X =
[[132 129 136 115]
 [121 116 122 128]
 [135 136 135 116]
 [130 151 123 125]
 [121 134 109 132]
 [123 117 120 132]
 [127 118 137 123]
 [130 127 133 114]
 [127 148 119 126]
 [127 119 137 123]
 [120 114 126 123]
 [118 111 129 129]
 [125 141 114 130]
 [125 144 116 128]
 [118 113 125 127]]
Indices start at 0.
row 0 col 0 => 132
row 9 col 2 => 137
row 11 col 3 => 129
row 4 col 0 => 121
row 7 col 3 => 114
row 6 col 0 => 127
row 9 col 0 => 127
row 13 col 1 => 144
row 1 col 0 => 121
row 1 col 1 => 116
row 6 col 2 => 137
row 2 col 3 => 116
row 10 col 1 => 114
row 12 col 2 => 114
row 8 col 0 => 127
row 3 col 0 => 130
row 5 col 3 => 132
row 2 col 1 => 136
row 9 col 3 => 123
row 8 col 3 => 126
row 4 col 1 => 134
row 14 col 0 => 118
row 10 col 0 => 120
row 14 col 2 => 125
row 1 col 2 => 122

arr = [144 110 150 118 143 105 102 106 103 142 153 106 155]
arr[0]: 144
arr[5]: 105
arr[6]: 102
arr[1]: 110

M =
[[152 145 148 145 108 124 123 112 101 153]
 [113 134 155 103 104 103 106 156 104 103]]
M[-2, -10]	152
M[-1, -2]	104
M[:, 6]	[123, 106]
M[-2]	[152, 145, 148, 145, 108, 124, 123, 112, 101, 153]
M[-1, -4]	106
M[:, 3]	[145, 103]
M[-2, -7]	145

W =
[[132 109 108 147 109 117 105 108 147 141 108 108]
 [117 137 139 149 106 107 116 113 147 108 124 109]
 [107 148 134 107 128 133 151 149 128 140 142 139]
 [106 147 151 108 141 143 126 148 129 149 106 136]
 [142 106 108 149 133 147 108 132 128 146 107 141]
 [108 150 138 107 124 135 150 151 125 144 137 141]
 [107 139 147 124 111 117 114 147 148 110 120 108]
 [109 146 127 109 110 110 127 146 150 124 143 115]
 [140 107 111 150 120 131 108 120 140 144 108 128]
 [142 106 109 149 123 139 106 128 136 147 108 133]
 [107 138 132 130 107 107 118 146 147 107 124 107]
 [108 137 145 118 150 148 124 136 111 148 107 142]
 [107 144 144 141 106 109 105 139 148 107 113 107]
 [123 114 127 148 108 106 108 110 148 125 107 110]
 [107 151 140 108 131 138 150 148 115 149 123 148]]
W[-15][0]	132
W[7][-6]	127
W[3][0]	106
W[-11][-9]	149
W[:, 11]	[108, 109, 139, 136, 141, 141, 108, 115, 128, 133, 107, 142, 107, 110, 148]
W[-9]	[107, 139, 147, 124, 111, 117, 114, 147, 148, 110, 120, 108]
W[-2][6]	108
W[:, 9]	[141, 108, 140, 149, 146, 144, 110, 124, 144, 147, 107, 148, 107, 125, 149]
W[4][-1]	141
W[1][0]	117
W[3][-5]	148
W[-14]	[117, 137, 139, 149, 106, 107, 116, 113, 147, 108, 124, 109]
W[8][8]	140
W[8][6]	108
W[5][6]	150
W[-5][8]	147
W[14][-6]	150
W[4][-8]	133
W[-14][-6]	116
W[1][-5]	113
W[:, 2]	[108, 139, 134, 151, 108, 138, 147, 127, 111, 109, 132, 145, 144, 127, 140]
W[:, -12]	[132, 117, 107, 106, 142, 108, 107, 109, 140, 142, 107, 108, 107, 123, 107]
W[9]	[142, 106, 109, 149, 123, 139, 106, 128, 136, 147, 108, 133]
W[-12][-10]	151
W[7][5]	110
W[9][7]	128
W[12][9]	107
W[12][-11]	144
W[12][-9]	141
W[4][-12]	142
W[:, -9]	[147, 149, 107, 108, 149, 107, 124, 109, 150, 149, 130, 118, 141, 148, 108]
W[-10][-8]	124
W[-13]	[107, 148, 134, 107, 128, 133, 151, 149, 128, 140, 142, 139]

grid =
[[134 151 152 152 121 149]
 [105 104 111 119 150 107]
 [145 151 152 150 108 149]
 [145 149 114 110 109 152]
 [108 117 106 107 146 144]
 [105 104 121 108 151 112]
 [106 120 152 151 144 126]
 [138 152 151 152 128 145]
 [144 144 104 107 113 150]
 [107 128 152 151 142 135]
 [106 107 138 151 152 105]
 [105 106 148 147 151 106]
 [124 131 105 107 127 149]
 [134 140 104 109 121 153]
 [104 106 137 149 152 105]
 [149 151 151 151 108 149]]
grid[0,0] -> 134
grid[4,2] -> 106
grid[11,3] -> 147
grid[1,2] -> 111
grid[8,5] -> 150
grid[2,0] -> 145
grid[4,5] -> 144
grid[15,5] -> 149
grid[12,3] -> 107
grid[11,5] -> 106
grid[9] -> [107, 128, 152, 151, 142, 135]
grid[:, 0] -> [134, 105, 145, 145, 108, 105, 106, 138, 144, 107, 106, 105, 124, 134, 104, 149]
grid[12] -> [124, 131, 105, 107, 127, 149]
grid[11,0] -> 105
grid[10,0] -> 106
grid[:, 2] -> [152, 111, 152, 114, 106, 121, 152, 151, 104, 152, 138, 148, 105, 104, 137, 151]
grid[1,1] -> 104
grid[10,2] -> 138
grid[:, 4] -> [121, 150, 108, 109, 146, 151, 144, 128, 113, 142, 152, 151, 127, 121, 152, 108]
grid[15,1] -> 151
grid[7,3] -> 152
grid[14,5] -> 105
grid[5,3] -> 108
grid[0] -> [134, 151, 152, 152, 121, 149]
grid[4,4] -> 146
grid[8] -> [144, 144, 104, 107, 113, 150]
grid[5] -> [105, 104, 121, 108, 151, 112]
grid[1,4] -> 150
grid[1] -> [105, 104, 111, 119, 150, 107]
grid[14,3] -> 149
grid[11,4] -> 151
grid[3] -> [145, 149, 114, 110, 109, 152]
grid[7] -> [138, 152, 151, 152, 128, 145]

m = [143 155 113 129 123 133 117]
m[0] = 143
m[-1] = 117
m[2] = 113

B =
array([[126, 129, 127, 127, 123, 127, 130, 123],
       [138, 110, 134, 151, 124, 134, 121, 129]])
B[0, 0] -> 126
B[1] -> [138, 110, 134, 151, 124, 134, 121, 129]
B[0] -> [126, 129, 127, 127, 123, 127, 130, 123]
B[0, 3] -> 127
B[1, 5] -> 134
B[1, 4] -> 124
B[0, 4] -> 123
B[1, 6] -> 121
B[1, 1] -> 110

x =
[[137 139 146 156 153 147 134 124 127 134 142 150 150 146 134 126]
 [118 105 102 109 108 123 138 138 146 155 153 147 134 123 128 135]
 [107 107 124 137 138 146 155 154 147 133 123 128 134 142 150 150]]
Indices start at 0.
(0, 0) => 137
(1, 0) => 118
(1, 13) => 123
(0, 15) => 126
(0, 13) => 146
(2, 5) => 146
(2, 13) => 142
(2, 4) => 138
(1, 2) => 102
(2, 6) => 155
(0, 3) => 156
(0, 5) => 147
(0, 12) => 150
(0, 9) => 134
